Below are the code and all the weights of a small trained network. Each question names an input and a target symbol and asks about switching units off, where a switched-off unit gives its printed mean instead of its output.

import numpy as np


def w(rows, s, z=0):
    codes = np.array(rows[::2]) - 128.0
    scale = np.full(codes.shape[1], s)
    scale[-1] = z or s
    return codes * scale


def norm(h):
    return h / np.sqrt((h * h).mean(-1, keepdims=True) + 1e-5)


def f(y):
    return np.maximum(y, 0)


def softmax(a):
    e = np.exp(a - a.max(-1, keepdims=True))
    return e / e.sum(-1, keepdims=True)


def log_softmax(a):
    a = a - a.max(-1, keepdims=True)
    return a - np.log(np.exp(a).sum(-1, keepdims=True))


def net(x, mask):
    ids = ['αγδεζηθλμπστφψω'.index(c) for c in x.split()]
    T = len(ids)
    res = E[ids] + P[:T]
    u = 0
    for l in range(3):
        q, k, v = (norm(res) @ M[l].T for M in (Q, K, V))
        z = softmax(np.where(np.tri(T) > 0, q @ k.T / 2**0.5, -1e9)) @ v
        res = res + np.where(mask[u], z, O[l][:, -1]) @ O[l][:, :-1]
        u += 1
        y = f(norm(res) @ A[l][:, :-1].T + A[l][:, -1])
        res = res + np.where(mask[u : u + 4], y, B[l][:, -1]) @ B[l][:, :-1]
        u += 4
    return log_softmax(norm(res)[-1] @ U[:, :-1].T + U[:, -1])


Q, K, V, O, A, B = {}, {}, {}, {}, {}, {}
E = w([
[153,118,178,185,77,59,198,166,110,99,70,105],'α',
[116,110,147,140,129,122,216,148,182,205,89,197],'γ',
[157,198,168,209,78,68,163,176,120,67,193,89],'δ',
[61,141,162,15,123,118,69,141,175,68,79,121],'ε',
[122,160,53,81,98,194,180,145,165,35,48,62],'ζ',
[101,177,205,128,156,69,147,186,141,196,200,142],'η',
[104,138,167,131,144,127,160,186,197,154,179,163],'θ',
[139,187,210,107,121,58,155,216,119,118,115,149],'λ',
[43,141,160,137,83,57,59,54,111,142,120,128],'μ',
[105,104,187,164,120,115,194,178,180,100,101,154],'π',
[113,173,53,167,64,60,142,35,80,198,62,92],'σ',
[124,161,197,179,143,25,205,248,77,200,126,154],'τ',
[152,195,125,201,98,90,207,153,112,192,167,108],'φ',
[172,204,163,61,111,78,152,190,137,147,146,162],'ψ',
[51,150,115,18,167,153,145,165,122,173,44,92],'ω',
],0.015)
P = w([
[145,126,159,80,118,14,206,161,157,168,140,139],'0',
[110,123,174,94,187,145,252,62,111,91,179,149],'1',
[92,129,173,122,56,72,171,175,178,172,118,124],'2',
[229,107,194,131,156,194,100,81,129,155,79,150],'3',
[74,133,151,131,47,98,142,170,171,161,116,121],'4',
[99,110,75,124,133,147,111,156,53,93,144,221],'5',
[60,138,139,116,45,124,126,158,195,146,103,116],'6',
[68,165,122,248,211,91,140,121,196,68,153,203],'7',
],0.017)
Q[0] = w([
[168,176,155,177,168,136,82,128,177,144,72,127],'0.h0',
[64,170,159,128,6,131,141,180,178,172,104,93],'0.h0',
],0.014)
K[0] = w([
[19,124,61,117,123,138,180,160,1,65,196,246],'0.h0',
[18,122,19,72,96,176,6,39,118,115,51,48],'0.h0',
],0.0073)
V[0] = w([
[77,46,208,57,236,156,98,254,70,110,122,75],'0.h0',
[39,30,232,130,81,52,32,17,144,74,134,207],'0.h0',
],0.0065)
O[0] = w([
[70,12,144,132,89,185,122,123,32,120,197,34,252],'0.h0',
[170,47,116,73,121,64,115,9,115,124,223,216,119],'0.h0',
],0.011,0.0029)
A[0] = w([
[164,156,189,23,68,166,94,198,163,80,202,149,92],'0.n0',
[70,194,142,159,97,130,56,6,59,125,131,119,98],'0.n1',
[123,178,192,129,159,232,191,163,2,70,143,179,95],'0.n2',
[165,125,121,130,202,191,86,141,62,107,79,158,255],'0.n3',
],0.0054,0.0044)
B[0] = w([
[96,167,205,95,178,86,82,167,99,117,122,61,193],'0.n0',
[200,164,172,174,179,91,184,254,142,128,143,103,158],'0.n1',
[115,105,125,210,150,90,60,75,182,118,84,109,253],'0.n2',
[174,152,161,147,174,211,73,64,70,120,164,201,221],'0.n3',
],0.0094,0.0039)
Q[1] = w([
[7,142,108,128,181,50,223,109,169,77,136,105],'1.h0',
[92,124,46,169,182,117,105,163,67,100,144,178],'1.h0',
],0.011)
K[1] = w([
[100,115,30,126,64,110,24,201,108,131,114,191],'1.h0',
[254,95,159,148,149,181,107,172,75,167,133,152],'1.h0',
],0.011)
V[1] = w([
[103,147,90,123,195,122,100,119,150,249,177,94],'1.h0',
[122,142,110,118,126,83,129,110,45,177,75,123],'1.h0',
],0.012)
O[1] = w([
[108,100,100,182,201,150,41,174,225,206,166,115,29],'1.h0',
[182,165,182,135,5,247,113,120,117,142,176,206,250],'1.h0',
],0.012,0.0024)
A[1] = w([
[159,156,51,128,137,114,143,86,154,118,69,115,134],'1.n0',
[118,143,49,93,78,90,150,193,175,110,110,19,79],'1.n1',
[111,15,56,52,10,134,107,192,129,163,139,12,2],'1.n2',
[160,85,104,196,78,88,152,139,133,135,110,105,139],'1.n3',
],0.011,0.0081)
B[1] = w([
[72,91,179,107,140,96,111,151,163,110,107,152,162],'1.n0',
[167,93,102,134,94,231,129,156,177,126,228,88,216],'1.n1',
[4,202,108,141,78,171,107,3,88,139,97,139,255],'1.n2',
[104,131,130,97,161,168,97,127,136,119,147,156,211],'1.n3',
],0.016,0.0056)
Q[2] = w([
[136,103,65,160,145,114,73,187,50,95,117,208],'2.h0',
[7,148,108,150,80,118,191,164,171,87,194,157],'2.h0',
],0.012)
K[2] = w([
[254,110,183,122,224,162,79,103,48,148,85,156],'2.h0',
[132,82,16,123,46,99,15,219,69,108,81,174],'2.h0',
],0.0084)
V[2] = w([
[140,189,149,64,127,99,15,133,117,86,150,90],'2.h0',
[168,164,135,254,111,29,149,135,115,127,186,106],'2.h0',
],0.0092)
O[2] = w([
[210,134,155,173,170,151,131,17,151,217,72,73,95],'2.h0',
[57,193,4,117,119,91,40,58,79,110,104,151,3],'2.h0',
],0.012,0.0024)
A[2] = w([
[139,99,101,113,101,127,122,5,46,129,157,133,35],'2.n0',
[169,76,101,53,156,62,168,77,105,73,197,148,82],'2.n1',
[129,112,41,56,91,153,168,202,171,185,126,120,2],'2.n2',
[146,54,110,128,228,97,196,129,121,67,112,96,96],'2.n3',
],0.013,0.0067)
B[2] = w([
[114,83,193,124,74,83,139,130,191,129,145,138,253],'2.n0',
[159,102,6,152,122,173,120,150,95,153,65,120,237],'2.n1',
[149,72,151,154,196,125,156,35,81,125,92,129,168],'2.n2',
[120,203,136,92,115,101,126,129,110,199,185,85,185],'2.n3',
],0.018,0.0065)
U = w([
[186,144,149,114,88,155,197,99,50,70,79,179,66],'α',
[71,126,142,123,244,66,187,38,91,90,59,161,152],'γ',
[239,230,113,87,123,209,106,64,160,115,224,193,143],'δ',
[106,63,207,100,107,45,125,60,159,95,182,131,43],'ε',
[191,64,168,177,121,205,136,224,164,126,117,91,184],'ζ',
[100,151,123,98,176,63,90,156,173,202,177,81,155],'η',
[93,60,91,171,230,118,70,91,170,114,163,104,244],'θ',
[145,207,212,100,108,77,171,174,102,147,81,60,33],'λ',
[198,75,62,121,121,143,85,91,180,152,147,180,251],'μ',
[98,116,58,121,156,116,165,170,62,152,102,73,236],'π',
[112,184,128,167,113,107,97,225,253,171,2,129,155],'σ',
[68,111,142,94,151,107,142,237,117,118,185,191,123],'τ',
[172,165,128,234,194,161,141,47,130,159,25,105,153],'φ',
[244,137,158,102,147,130,160,37,105,210,147,85,86],'ψ',
[53,162,115,187,65,224,69,112,86,126,130,128,21],'ω',
],0.0089,0.0032)

Each question gives the input, a string of symbols that net reads in full, and the target symbol t.
The units are the heads (2 rows each of Q, K, V and O) and the neurons (one row each of A and B). Each row of codes is followed by its name. A weight is (code - 128) times the scale printed after its matrix; where a second scale follows, it is the last column's (O, A, B and U).
mask holds one flag per unit, layer by layer, with each layer's heads first. A switched-off unit (its flag False) gives its mean, the last column of its rows in O or B, instead of its output. The means were averaged over made-up inputs and are rounded, as every weight is.
A unit's drop is (log p(t) with every unit on - log p(t) with that unit switched off) / (log p(t) with every unit on - log p(t) with every unit switched off).
The circuit of an input: a set's keep is (log p(t) with only the set's units on - log p(t) with every unit switched off) / (log p(t) with every unit on - log p(t) with every unit switched off). Starting from the 12 units with the biggest drops (on a tie, the unit counted first), units are removed one at a time, each time the one whose removal leaves the highest keep (on an exact tie, the one counted first), for as long as the keep stays at least 0.8.
units of the circuit, in order: the units of the circuit, biggest drop first
unit that matters most: the unit with the biggest drop
k most important neurons: the k neurons with the biggest drops, biggest first
top k neurons in layer l: the k neurons of layer l with the biggest drops, biggest first
drop when u is switched off: that unit's drop, to one decimal
input α γ ω ω, target τ: unit that matters most : 2.h0
input λ τ α, target α: top 2 neurons in layer 1 : 1.n2, 1.n3
input τ π ε π π ω, target π: units of the circuit, in order : 1.h0, 2.n1, 1.n2
input ε π λ γ ζ ε ω ω, target ψ: units of the circuit, in order : 2.h0, 0.h0
input π σ ε μ γ δ, target μ: units of the circuit, in order : 0.h0, 2.n1
input ω τ μ ω δ φ ε, target ε: 2 most important neurons : 1.n2, 2.n0
input φ π α α, target π: 3 most important neurons : 2.n1, 1.n2, 2.n3
input ω σ ψ ω ζ λ ω γ, target ε: top 2 neurons in layer 2 : 2.n0, 2.n1
input γ λ ψ ζ τ ψ ω λ, target φ: units of the circuit, in order : 2.h0, 0.n2
input α λ ω ε φ ε μ ζ, target ψ: 2 most important neurons : 2.n3, 1.n2
input σ τ π γ, target ω: units of the circuit, in order : 2.h0, 0.h0
input σ μ φ λ η, target μ: 2 most important neurons : 2.n1, 1.n2
input τ δ θ, target θ: 2 most important neurons : 2.n2, 1.n1
input α θ μ ζ σ φ, target λ: top neuron in layer 2 : 2.n3
input ε ω α ω η, target ω: units of the circuit, in order : 0.h0, 1.n2
input δ φ φ α φ, target φ: top 2 neurons in layer 1 : 1.n1, 1.n2
input ε μ θ σ α π, target δ: 2 most important neurons : 0.n3, 0.n1
input δ λ ω φ δ λ ψ φ, target ε: units of the circuit, in order : 1.h0, 2.n0, 0.h0, 2.n1
input γ ε γ, target ε: 3 most important neurons : 1.n2, 2.n0, 0.n3
input τ ω ω α σ φ η, target σ: units of the circuit, in order : 0.h0
input θ ε σ α ω ψ ζ ω, target φ: 3 most important neurons : 1.n2, 1.n1, 0.n0
input θ ζ σ ε ε, target ε: drop when 2.n0 is switched off : 0.2
input ω α π α, target α: drop when 1.n2 is switched off : 0.1
input π γ ζ μ δ φ ω σ, target σ: drop when 1.n0 is switched off : 0.1
input ω γ ω, target ω: drop when 1.n2 is switched off : 2.2
input γ α σ τ, target α: top 2 neurons in layer 1 : 1.n3, 1.n2
input δ φ η α μ π, target α: units of the circuit, in order : 1.h0
input ζ ε ε ω, target ψ: top 2 neurons in layer 2 : 2.n3, 2.n1
